[[133 112 119 119 106 147]
 [146 120 127 118 130 133]]
The last entry, reading row by row -> 133
Report the largest entry in the last column.
147
The entry directly below 112: 120
Report the 2nd smallest entry.
112

X =
[[131 137 136 137 131 136 137 136 124 127 132 125]
 [131 121 122 126 123 123 120 122 128 123 128 130]
 [139 127 127 132 122 134 125 126 127 150 108 132]
 [123 126 127 126 128 135 124 128 119 139 123 136]
 [126 124 126 123 123 126 120 127 122 134 124 137]
 [117 134 134 117 127 125 131 131 134 132 124 133]
 [125 128 128 130 130 134 128 128 124 130 129 130]]
The entry in the top-right corner -> 125
The entry in the bottom-left corner?
Answer: 125
The third-last entry, reading row by row: 130
The 2nd entry in reading order?
Answer: 137
The entry directly above the smallest entry?
Answer: 128
The entry just right of the largest entry -> 108
The last entry, reading row by row?
Answer: 130
The smallest entry in the first row -> 124
The entry directly below the smallest entry is 123
The top entry of the column that holds the smallest entry is 132
The entry in the top-left corner?
Answer: 131
The second entry on the main diagonal?
Answer: 121
The second entry from the end, reading row by row?
Answer: 129
The fourth entry from the end, reading row by row?
Answer: 124
The third entry on the diagonal from the top-right corner?
Answer: 150
The entry directly above the largest entry -> 123
The entry just left of the largest entry is 127
The first entry of the smallest entry's row?
Answer: 139
The last entry in the row that holds the largest entry?
Answer: 132
The fourth entry, reading row by row?
Answer: 137
The entry just right of 119?
Answer: 139
The third entry on the main diagonal is 127
The 3rd entry, reading row by row: 136
The 5th-last entry, reading row by row is 128
The entry just right of 135: 124

Read these off the grid that follows.
1) Read off the first entry, reading row by row.
2) Read off the entry directly above 136.
3) Read off the entry directly below 132.
4) Read off the entry directly above 125.
5) Read off the third entry on the diagonal from the top-right corner.
6) Read off the entry in the bottom-right corner.
7) Read off the top entry of the column that holds the largest entry.
8) Read off the first entry of the smallest entry's row.
[[135 146 143 146 138 135 149]
 [148 132 130 142 133 136 135]
 [146 122 121 125 126 105 127]]
1) 135
2) 135
3) 122
4) 142
5) 126
6) 127
7) 149
8) 146

W =
[[131 125 127 113 125 132 134 125 131 131]
 [139 135 125 131 131 121 128 115 130 124]
 [123 137 127 123 132 116 128 126 126 129]
 [129 130 131 119 118 135 134 129 142 137]
 [132 127 117 125 127 132 121 136 130 121]
 [139 130 119 140 142 128 135 120 128 137]
 [129 127 141 141 146 129 128 116 133 126]
 [131 122 134 114 126 130 122 120 132 126]
 [130 127 133 118 146 125 132 126 124 128]
 [122 137 138 102 128 127 125 128 132 133]
 [136 113 123 133 130 129 124 112 123 122]
 [135 119 125 128 127 130 128 130 123 115]
 [131 122 124 150 122 125 135 131 134 118]
 [125 127 111 138 134 123 129 125 132 132]
 [140 122 141 119 117 128 130 126 130 132]
 [127 129 134 117 156 129 128 125 124 122]]
Counting starts at 1.
The entry in the bottom-left corner is 127
The entry in the bottom-right corner -> 122
The entry at row 2, column 1?
Answer: 139
The largest entry: 156
The entry at row 3, column 2?
Answer: 137
The entry in the top-left corner is 131
The entry directly above the smallest entry?
Answer: 118
The entry in the top-right corner: 131
The entry at row 3, column 1?
Answer: 123
The entry in row 1 and column 2?
Answer: 125
The entry at row 2, column 2?
Answer: 135
The top entry of the column that holds the smallest entry?
Answer: 113
The top entry of the column that holds the largest entry?
Answer: 125
The entry just right of the smallest entry: 128
The entry just right of the largest entry?
Answer: 129
The entry at row 3, column 3?
Answer: 127
The entry in row 1 and column 3 -> 127

Read these off the table that follows. Rows and columns are numbered from 1.
1) What is the entry directly below the largest entry?
2) What is the bottom-right entry?
3) What is the top entry of the column that holds the largest entry?
4) What is the entry in row 1 and column 3?
5) What is the entry at row 1, column 1?
6) What is the entry at row 1, column 2?
7) What is the entry in the top-right corner?
8) What is the entry just left of 127?
[[131 123 136 141 143 118 114 144 116 122 118 118]
 [129 115 120 124 119 129 128 121 109 118 106 127]]
1) 121
2) 127
3) 144
4) 136
5) 131
6) 123
7) 118
8) 106

Questions about the table below. Counting starts at 1.
1) The entry in row 1 and column 2?
2) The entry just right of 142?
3) The top-right entry?
4) The bottom-left entry?
5) The entry directly below the largest entry?
6) The top-left entry?
7) The entry in row 2 and column 1?
8) The entry directly below the smallest entry?
[[130 134 125 123 131 131]
 [143 114 140 116 105 120]
 [132 129 132 117 132 128]
 [125 134 126 131 120 123]
 [126 123 123 130 124 136]
 [137 126 142 115 123 129]
 [140 125 131 116 127 130]
 [120 127 131 123 134 122]
 [136 123 136 122 110 122]
 [125 125 128 136 129 130]]
1) 134
2) 115
3) 131
4) 125
5) 132
6) 130
7) 143
8) 132

Read these off the grid that follows.
1) Read off the last entry, reading row by row.
2) Read off the first entry in reading order.
3) Read off the entry in the top-right corner.
4) Read off the entry just left of the smallest entry.
5) Read off the entry in the bottom-left corner.
6) Read off the second entry on the main diagonal.
[[134 127 126 113 119 122 116 131 121 118 118 117 130 114 129]
 [114 135 121 118 118 133 135 142 134 113 114 112 124 120 121]
 [143 113 128 117 135 110 137 137 108 113 122 117 120 122 124]
 [117 136 124 121 123 135 127 140 138 124 119 126 113 124 117]
 [130 128 116 117 128 125 122 137 125 111 116 111 115 111 127]
 [147 112 120 126 148 114 126 130 112 119 124 125 114 121 126]
 [136 130 130 145 131 136 138 121 129 136 138 128 126 128 121]
 [135 126 125 126 138 124 133 133 122 115 117 124 131 125 137]
 [116 141 125 139 118 138 121 138 139 127 120 119 122 121 142]
 [142 121 126 136 136 120 128 115 117 150 140 150 115 141 136]
 [138 120 127 117 136 122 135 136 120 116 124 119 130 116 123]
 [125 141 123 136 128 137 126 125 138 136 133 135 120 134 130]]
1) 130
2) 134
3) 129
4) 137
5) 125
6) 135

Read these off the matrix that follows. Counting starts at 1.
1) What is the bottom-right entry?
2) What is the bottom-left entry?
3) What is the entry in row 3 and column 2?
4) What is the entry directly above the largest entry?
5) What is the maximum?
6) What is the entry in the top-left corner?
7) What is the entry directly above 115?
8) What is the top-right entry?
[[108 112 106 105 128 145 125 146 113]
 [118 120 117 116 128 137 126 137 121]
 [128 126 127 119 131 125 132 127 126]
 [122 142 121 128 136 130 119 123 127]
 [127 127 127 129 128 127 126 128 128]
 [119 121 119 117 128 135 127 136 121]
 [127 126 128 129 127 127 128 130 126]
 [133 131 132 133 128 124 128 125 131]
 [131 121 132 128 125 127 132 131 129]
 [132 129 129 126 131 128 126 126 130]
 [124 139 123 128 134 129 121 124 127]
 [129 132 130 146 123 134 118 129 133]
 [129 133 130 155 120 137 114 130 135]
 [120 122 126 133 121 125 131 134 122]
 [121 123 127 133 122 126 131 134 123]
 [110 114 109 108 128 142 125 143 115]]
1) 115
2) 110
3) 126
4) 146
5) 155
6) 108
7) 123
8) 113

m =
[[134 122 132 149 134 121 110]
 [126 126 116 140 131 123 123]
 [126 119 128 142 131 131 123]
 [137 125 129 115 120 133 128]
 [130 126 131 150 132 131 132]]
The smallest entry in the last row is 126
The fourth entry from the end, reading row by row -> 150
The smallest entry in the last column -> 110
The fifth entry, reading row by row -> 134
The first entry in reading order: 134
Which number is the entry just left of the largest entry? 131
Which number is the bottom-left entry? 130
Which number is the entry directly below the smallest entry? 123
Which number is the 2nd entry in reading order? 122
The entry in the bottom-right corner -> 132
The largest entry in the first row is 149
The entry just right of 125 is 129
Which number is the 3rd entry from the end, reading row by row? 132
